Below is a small trained network, with its code and all its weights. Each question gives an input and a class and asks what happens when units are switched off, that is, made to give their printed mean instead of their output.

import numpy as np


def w(rows, s, z=0):
    codes = np.array(rows[::2]) - 128.0
    scale = np.full(codes.shape[1], s)
    scale[-1] = z or s
    return codes * scale


def f(y):
    return y / 2 * (1 + np.tanh(0.7978845608 * (y + 0.044715 * y**3)))


def log_softmax(a):
    a = a - a.max(-1, keepdims=True)
    return a - np.log(np.exp(a).sum(-1, keepdims=True))


def net(x, mask):
    res = np.array(x, float).reshape(1, 4) / 4 @ E
    y = f(res @ A[0][:, :-1].T + A[0][:, -1])
    res = res + np.where(mask, y, B[0][:, -1]) @ B[0][:, :-1]
    return log_softmax(res[-1] @ U[:, :-1].T + U[:, -1])


A, B = {}, {}
E = w([
[109,33,224,228,48,184,69,220],'x0',
[2,195,151,232,200,21,65,89],'x1',
[17,13,65,144,166,200,148,101],'x2',
[166,59,143,170,234,27,225,220],'x3',
],0.0066)
A[0] = w([
[58,58,92,146,129,170,131,140,48],'neuron 0',
[59,70,46,111,149,163,159,84,47],'neuron 1',
[142,214,38,55,183,99,189,69,3],'neuron 2',
[182,101,102,84,105,158,165,132,57],'neuron 3',
[168,93,132,84,104,164,134,159,73],'neuron 4',
[175,107,115,77,90,158,193,126,82],'neuron 5',
[166,124,220,171,74,118,99,148,36],'neuron 6',
[116,184,106,108,78,179,74,86,106],'neuron 7',
[186,121,98,79,103,170,173,147,111],'neuron 8',
[206,255,165,101,82,84,117,159,57],'neuron 9',
[65,196,122,171,180,72,93,90,49],'neuron 10',
[110,160,117,112,70,173,63,71,43],'neuron 11',
[164,97,126,156,196,78,208,201,64],'neuron 12',
],0.0086,0.0035)
B[0] = w([
[182,166,82,104,175,142,112,196,189],'neuron 0',
[187,185,83,111,207,108,132,157,186],'neuron 1',
[123,77,128,173,27,245,113,225,237],'neuron 2',
[79,189,172,167,144,86,95,118,181],'neuron 3',
[85,156,137,168,126,90,100,130,177],'neuron 4',
[90,160,154,174,145,82,100,112,193],'neuron 5',
[148,124,91,126,144,197,124,202,199],'neuron 6',
[133,93,179,87,136,96,197,119,195],'neuron 7',
[91,173,154,167,143,80,87,103,202],'neuron 8',
[181,163,68,99,206,118,120,142,236],'neuron 9',
[81,178,162,150,127,83,86,117,222],'neuron 10',
[110,107,186,80,131,108,220,148,187],'neuron 11',
[122,94,184,68,97,116,199,91,254],'neuron 12',
],0.011,0.0075)
U = w([
[46,173,177,199,134,64,56,89,98],'0',
[124,87,207,18,113,101,244,90,95],'1',
[131,90,118,182,57,228,95,210,131],'2',
[222,168,33,69,213,110,103,136,106],'3',
[153,79,79,134,82,123,95,10,254],'4',
],0.011,0.014)

Each question gives the input, the list of numbers given to net, and the class t.
The units are the neurons (one row each of A and B). Each row of codes is followed by its name. A weight is (code - 128) times the scale printed after its matrix; where a second scale follows, it is the last column's (A, B and U).
mask holds one flag per neuron, in row order. A switched-off neuron (its flag False) gives its mean, the last column of its row in B, instead of its output. The means were averaged over made-up inputs and are rounded, as every weight is.
A unit's drop is (log p(t) with every unit on - log p(t) with that unit switched off) / (log p(t) with every unit on - log p(t) with every unit switched off).
The circuit of an input: a set's keep is (log p(t) with only the set's units on - log p(t) with every unit switched off) / (log p(t) with every unit on - log p(t) with every unit switched off). Starting from the 12 units with the biggest drops (on a tie, the unit counted first), units are removed one at a time, each time the one whose removal leaves the highest keep (on an exact tie, the one counted first), for as long as the keep stays at least 0.8.
circuit, biggest first: the units of the circuit, biggest drop first
top k neurons: the k neurons with the biggest drops, biggest first
input [-6,-7,-2,-8], class 1: top 3 neurons => neuron 7; neuron 11; neuron 10
input [6,-4,4,-8], class 1: circuit, biggest first => neuron 11
input [5,5,1,-6], class 1: circuit, biggest first => neuron 11; neuron 7
input [4,-1,1,-5], class 1: circuit, biggest first => neuron 11; neuron 7
input [1,-6,7,-3], class 3: top 3 neurons => neuron 1; neuron 0; neuron 10
input [-1,-3,3,-4], class 1: top 2 neurons => neuron 11; neuron 7
input [4,-4,2,-4], class 0: top 2 neurons => neuron 2; neuron 12
input [3,-2,3,1], class 4: circuit, biggest first => neuron 2; neuron 11
input [-3,-8,-6,7], class 0: circuit, biggest first => neuron 8; neuron 3
input [4,-4,6,-2], class 3: circuit, biggest first => neuron 2; neuron 0
input [3,-7,8,5], class 3: top 4 neurons => neuron 0; neuron 1; neuron 10; neuron 2
input [5,-4,8,-6], class 3: top 2 neurons => neuron 0; neuron 1
input [-7,0,-6,-4], class 2: top 2 neurons => neuron 2; neuron 1
input [6,5,-4,-2], class 2: circuit, biggest first => neuron 6
input [0,-7,7,3], class 0: circuit, biggest first => neuron 3; neuron 8
input [-8,-4,7,5], class 2: top 2 neurons => neuron 2; neuron 9
input [-4,3,2,-3], class 2: top 2 neurons => neuron 2; neuron 12
input [-5,-3,8,-8], class 1: top 3 neurons => neuron 11; neuron 7; neuron 9
input [0,-8,1,-7], class 0: circuit, biggest first => neuron 8; neuron 3
input [4,-3,7,6], class 3: circuit, biggest first => neuron 0; neuron 2
